Below are the code and all the weights of a small trained network. Each question names an input and a class and asks about switching units off, where a switched-off unit gives its printed mean instead of its output.

import numpy as np


def w(rows, s, z=0):
    codes = np.array(rows[::2]) - 128.0
    scale = np.full(codes.shape[1], s)
    scale[-1] = z or s
    return codes * scale


def f(y):
    return y / 2 * (1 + np.tanh(0.7978845608 * (y + 0.044715 * y**3)))


def log_softmax(a):
    a = a - a.max(-1, keepdims=True)
    return a - np.log(np.exp(a).sum(-1, keepdims=True))


def net(x, mask):
    res = np.array(x, float).reshape(1, 6) / 4 @ E
    y = f(res @ A[0][:, :-1].T + A[0][:, -1])
    res = res + np.where(mask, y, B[0][:, -1]) @ B[0][:, :-1]
    return log_softmax(res[-1] @ U[:, :-1].T + U[:, -1])


A, B = {}, {}
E = w([
[121,127,118,126,121,119],'x0',
[127,127,136,133,132,135],'x1',
[120,215,70,247,218,100],'x2',
[99,20,36,148,216,116],'x3',
[196,111,63,250,1,195],'x4',
[140,129,128,126,132,135],'x5',
],0.0064)
A[0] = w([
[136,74,138,71,81,157,38],'n1',
[103,54,159,81,83,153,31],'n2',
[100,65,105,78,103,181,37],'n3',
[60,2,49,154,180,146,201],'n4',
[86,156,79,182,160,122,3],'n5',
[152,94,92,199,54,173,23],'n6',
],0.0087,0.004)
B[0] = w([
[191,189,123,204,172,79,152],'n1',
[207,183,98,208,219,129,153],'n2',
[175,216,149,190,166,48,144],'n3',
[79,162,165,168,29,150,255],'n4',
[214,194,129,126,181,52,151],'n5',
[46,41,201,40,254,41,201],'n6',
],0.0091,0.0078)
U = w([
[12,1,214,34,242,22,67],'0',
[95,126,131,143,73,182,233],'1',
[61,179,202,184,23,188,158],'2',
[241,182,50,242,217,115,1],'3',
[110,86,97,114,85,187,218],'4',
[110,87,83,105,102,189,195],'5',
],0.0064,0.0062)

Each question gives the input, the list of numbers given to net, and the class t.
The units are the neurons (one row each of A and B). Each row of codes is followed by its name. A weight is (code - 128) times the scale printed after its matrix; where a second scale follows, it is the last column's (A, B and U).
mask holds one flag per neuron, in row order. A switched-off neuron (its flag False) gives its mean, the last column of its row in B, instead of its output. The means were averaged over made-up inputs and are rounded, as every weight is.
A unit's drop is (log p(t) with every unit on - log p(t) with that unit switched off) / (log p(t) with every unit on - log p(t) with every unit switched off).
The circuit of an input: a set's keep is (log p(t) with only the set's units on - log p(t) with every unit switched off) / (log p(t) with every unit on - log p(t) with every unit switched off). Starting from all 6 units, units are removed one at a time, each time the one whose removal leaves the highest keep (on an exact tie, the one counted first), for as long as the keep stays at least 0.8.
units of the circuit, in order: the units of the circuit, biggest drop first
k most important neurons: the k neurons with the biggest drops, biggest first
drop when u is switched off: that unit's drop, to one decimal
input [0,0,-3,4,5,1], class 0: units of the circuit, in order	n6
input [1,0,-2,-4,5,-1], class 0: units of the circuit, in order	n6, n4
input [0,-5,-7,6,5,5], class 3: units of the circuit, in order	n2, n3
input [1,-5,-7,4,5,1], class 3: units of the circuit, in order	n2, n1
input [2,4,-6,-2,-4,4], class 3: 2 most important neurons	n2, n6
input [3,-2,-8,-6,3,5], class 3: 3 most important neurons	n2, n1, n4
input [7,-4,-7,7,-5,7], class 1: units of the circuit, in order	n4, n6
input [-2,-2,-6,7,4,-2], class 2: 3 most important neurons	n4, n3, n5
input [4,-4,-6,1,-3,1], class 3: units of the circuit, in order	n2, n6, n1
input [6,-5,-7,4,6,-1], class 3: 3 most important neurons	n2, n1, n3
input [-4,-2,-8,5,4,-5], class 3: units of the circuit, in order	n2, n1
input [4,-8,-8,8,2,6], class 2: 2 most important neurons	n4, n5
input [1,0,-7,-2,3,-5], class 3: 3 most important neurons	n2, n1, n4
input [3,-8,-8,3,-5,-7], class 3: most important neuron	n2
input [4,5,4,8,-5,-7], class 2: 2 most important neurons	n4, n6
input [7,7,1,2,-5,2], class 4: drop when n6 is switched off	1.0
input [-3,2,3,-2,8,0], class 0: drop when n6 is switched off	0.7
input [-6,6,-8,3,8,-5], class 0: drop when n6 is switched off	1.9
